Below are the code and all the weights of a small trained network. Each question names an input and a target symbol and asks about switching units off, where a switched-off unit gives its printed mean instead of its output.

import numpy as np


def w(rows, s, z=0):
    codes = np.array(rows[::2]) - 128.0
    scale = np.full(codes.shape[1], s)
    scale[-1] = z or s
    return codes * scale


def norm(h):
    return h / np.sqrt((h * h).mean(-1, keepdims=True) + 1e-5)


def f(y):
    return np.maximum(y, 0)


def softmax(a):
    e = np.exp(a - a.max(-1, keepdims=True))
    return e / e.sum(-1, keepdims=True)


def log_softmax(a):
    a = a - a.max(-1, keepdims=True)
    return a - np.log(np.exp(a).sum(-1, keepdims=True))


def net(x, mask):
    ids = ['βηλμξτ'.index(c) for c in x.split()]
    T = len(ids)
    res = E[ids] + P[:T]
    u = 0
    for l in range(2):
        r = norm(res)
        for j in range(2):
            rows = slice(2 * j, 2 * j + 2)
            q, k, v = (r @ M[l][rows].T for M in (Q, K, V))
            z = softmax(np.where(np.tri(T) > 0, q @ k.T / 2**0.5, -1e9)) @ v
            o = O[l][rows]
            res = res + np.where(mask[u + j], z, o[:, -1]) @ o[:, :-1]
        u += 2
        y = f(norm(res) @ A[l][:, :-1].T + A[l][:, -1])
        res = res + np.where(mask[u : u + 4], y, B[l][:, -1]) @ B[l][:, :-1]
        u += 4
    return log_softmax(norm(res)[-1] @ U[:, :-1].T + U[:, -1])


Q, K, V, O, A, B = {}, {}, {}, {}, {}, {}
E = w([
[175,158,152,131,187,171,99,95,78],'β',
[130,106,170,155,151,194,82,126,81],'η',
[106,200,188,130,181,178,125,141,119],'λ',
[121,199,140,77,99,136,128,117,63],'μ',
[201,148,197,255,101,30,53,192,148],'ξ',
[59,141,59,160,85,160,94,128,103],'τ',
],0.00099)
P = w([
[155,86,130,164,117,208,232,204,2],'0',
[134,148,114,118,135,179,215,173,31],'1',
[131,175,141,120,132,173,149,160,69],'2',
[128,172,140,122,113,156,115,137,93],'3',
[119,170,134,124,116,139,98,118,111],'4',
[120,161,123,133,128,119,91,100,131],'5',
[122,145,116,138,133,99,79,75,144],'6',
[115,127,115,134,137,79,70,50,157],'7',
[101,125,126,134,147,46,62,38,179],'8',
[92,115,141,139,149,30,39,36,199],'9',
],0.00075)
Q[0] = w([
[153,40,101,125,194,125,242,203,219],'L0H0',
[117,172,187,168,220,155,2,23,72],'L0H0',
[167,106,141,71,155,165,212,169,82],'L0H1',
[121,187,128,163,92,126,61,114,125],'L0H1',
],0.0036)
K[0] = w([
[151,116,125,112,108,170,214,187,48],'L0H0',
[109,142,131,125,107,2,84,101,193],'L0H0',
[90,157,94,106,124,248,122,100,107],'L0H1',
[127,125,184,155,148,62,105,124,166],'L0H1',
],0.0043)
V[0] = w([
[123,72,37,164,68,94,123,134,97],'L0H0',
[196,107,135,252,179,117,117,165,143],'L0H0',
[180,118,169,217,99,77,132,212,152],'L0H1',
[54,118,115,198,184,165,121,137,177],'L0H1',
],0.0022)
O[0] = w([
[140,236,203,127,111,186,93,154,200,36],'L0H0',
[71,191,109,52,45,36,109,218,130,165],'L0H0',
[145,91,127,9,249,185,117,69,151,165],'L0H1',
[192,118,125,78,73,142,91,61,19,2],'L0H1',
],0.0017,0.0009)
A[0] = w([
[151,136,113,169,66,105,78,159,250,111],'L0N0',
[175,158,167,95,115,232,135,55,190,171],'L0N1',
[163,174,178,181,151,12,136,134,116,3],'L0N2',
[65,108,165,151,166,118,154,200,135,147],'L0N3',
],0.0014,0.00047)
B[0] = w([
[146,166,114,51,184,119,163,73,83,199],'L0N0',
[114,170,140,128,254,40,98,160,92,185],'L0N1',
[130,177,98,76,103,201,184,69,75,253],'L0N2',
[147,174,138,143,36,102,115,105,119,215],'L0N3',
],0.0014,0.00061)
Q[1] = w([
[173,47,96,94,92,143,255,226,203],'L1H0',
[166,77,145,24,202,116,85,172,193],'L1H0',
[51,140,136,182,115,97,80,8,56],'L1H1',
[99,208,174,108,168,65,51,92,107],'L1H1',
],0.0045)
K[1] = w([
[122,93,109,113,167,255,166,140,43],'L1H0',
[113,194,119,68,100,198,188,208,123],'L1H0',
[123,93,149,128,149,68,84,5,170],'L1H1',
[93,132,90,122,103,111,52,44,233],'L1H1',
],0.0045)
V[1] = w([
[2,172,115,127,124,135,145,152,159],'L1H0',
[99,182,1,138,114,127,127,52,124],'L1H0',
[39,88,56,135,50,150,144,145,136],'L1H1',
[147,162,172,49,62,122,163,130,120],'L1H1',
],0.0023)
O[1] = w([
[202,20,100,83,140,94,136,98,40,187],'L1H0',
[168,76,190,147,152,175,201,231,84,178],'L1H0',
[221,188,252,110,195,166,57,60,142,2],'L1H1',
[130,47,146,231,178,79,150,101,166,167],'L1H1',
],0.0018,0.00081)
A[1] = w([
[106,107,50,178,177,202,142,53,74,120],'L1N0',
[119,231,118,78,129,136,78,90,114,1],'L1N1',
[114,227,178,165,136,98,203,162,90,40],'L1N2',
[137,144,204,250,147,204,167,132,110,118],'L1N3',
],0.0018,0.00076)
B[1] = w([
[182,66,221,121,65,104,151,107,162,245],'L1N0',
[214,71,204,83,66,204,159,87,245,168],'L1N1',
[137,113,125,158,71,204,2,137,162,231],'L1N2',
[81,147,42,78,222,31,163,121,211,250],'L1N3',
],0.0017,0.0019)
U = w([
[45,224,53,161,39,94,71,218,101,196],'β',
[195,127,224,95,36,207,74,86,217,140],'η',
[152,30,189,178,82,100,208,103,7,125],'λ',
[126,79,71,215,248,100,199,90,232,98],'μ',
[98,138,83,9,127,117,166,197,136,4],'ξ',
[200,239,159,65,254,182,109,139,78,146],'τ',
],0.0057,0.0031)

Each question gives the input, a string of symbols that net reads in full, and the target symbol t.
The units are the heads (2 rows each of Q, K, V and O) and the neurons (one row each of A and B). Each row of codes is followed by its name. A weight is (code - 128) times the scale printed after its matrix; where a second scale follows, it is the last column's (O, A, B and U).
mask holds one flag per unit, layer by layer, with each layer's heads first. A switched-off unit (its flag False) gives its mean, the last column of its rows in O or B, instead of its output. The means were averaged over made-up inputs and are rounded, as every weight is.
A unit's drop is (log p(t) with every unit on - log p(t) with that unit switched off) / (log p(t) with every unit on - log p(t) with every unit switched off).
The circuit of an input: a set's keep is (log p(t) with only the set's units on - log p(t) with every unit switched off) / (log p(t) with every unit on - log p(t) with every unit switched off). Starting from all 12 units, units are removed one at a time, each time the one whose removal leaves the highest keep (on an exact tie, the one counted first), for as long as the keep stays at least 0.8.
circuit, biggest first: the units of the circuit, biggest drop first
top k neurons in layer l: the k neurons of layer l with the biggest drops, biggest first
which heads matter: for each layer, one digit per head in row order, 1 if its drop is at least 0.15 and else 0, layers parted by /
input λ ξ τ ξ, target τ: top neuron in layer 0 : L0N0
input β ξ μ τ η μ β, target λ: which heads matter : 00 / 01
input ξ μ β μ τ λ, target η: circuit, biggest first : L1N1, L0N3
input μ μ μ λ τ, target λ: which heads matter : 00 / 10
input β τ ξ, target η: which heads matter : 01 / 10
input μ τ μ ξ η μ ξ β λ, target β: top 3 neurons in layer 1 : L1N0, L1N3, L1N1
input μ μ η μ η, target μ: which heads matter : 11 / 00
input λ τ μ ξ β ξ λ, target ξ: which heads matter : 01 / 01
input β β β η μ τ λ η, target λ: top 2 neurons in layer 1 : L1N2, L1N1
input β η μ μ λ τ β μ μ, target μ: circuit, biggest first : L0H0, L1N3, L1H0
input β τ μ μ μ η λ, target η: which heads matter : 11 / 01
input μ μ ξ μ μ ξ τ, target ξ: circuit, biggest first : L0H1, L1H1
input τ β λ τ β η τ μ τ λ, target τ: which heads matter : 00 / 11
input β β β η, target β: circuit, biggest first : L1H0, L1H1
input λ τ μ λ ξ β ξ η τ λ, target τ: which heads matter : 01 / 00
input τ μ β μ μ β μ ξ μ μ, target β: circuit, biggest first : L1H1, L1H0, L1N0, L1N3
input ξ ξ β, target ξ: circuit, biggest first : L1H1
input β β μ μ μ η τ β τ β, target τ: circuit, biggest first : L1H0, L1H1, L1N0
input β ξ μ, target β: which heads matter : 01 / 01
input β μ μ β, target μ: which heads matter : 01 / 00
input η λ λ τ τ τ μ η η μ, target η: circuit, biggest first : L1H1, L1N1
input μ λ μ τ τ, target τ: which heads matter : 10 / 11
input ξ τ μ τ μ, target η: circuit, biggest first : L1N1
input η μ μ τ μ β, target μ: which heads matter : 11 / 10
input η μ μ μ η ξ, target β: circuit, biggest first : L1H1, L0H0, L1N0
input β μ β τ μ η τ β β, target β: circuit, biggest first : L0H1, L1H1
input μ β ξ τ τ μ μ ξ β, target ξ: circuit, biggest first : L1H1, L0H0, L0H1
input μ τ μ μ λ, target μ: which heads matter : 11 / 00
input β η η μ μ μ η β τ η, target τ: which heads matter : 11 / 11
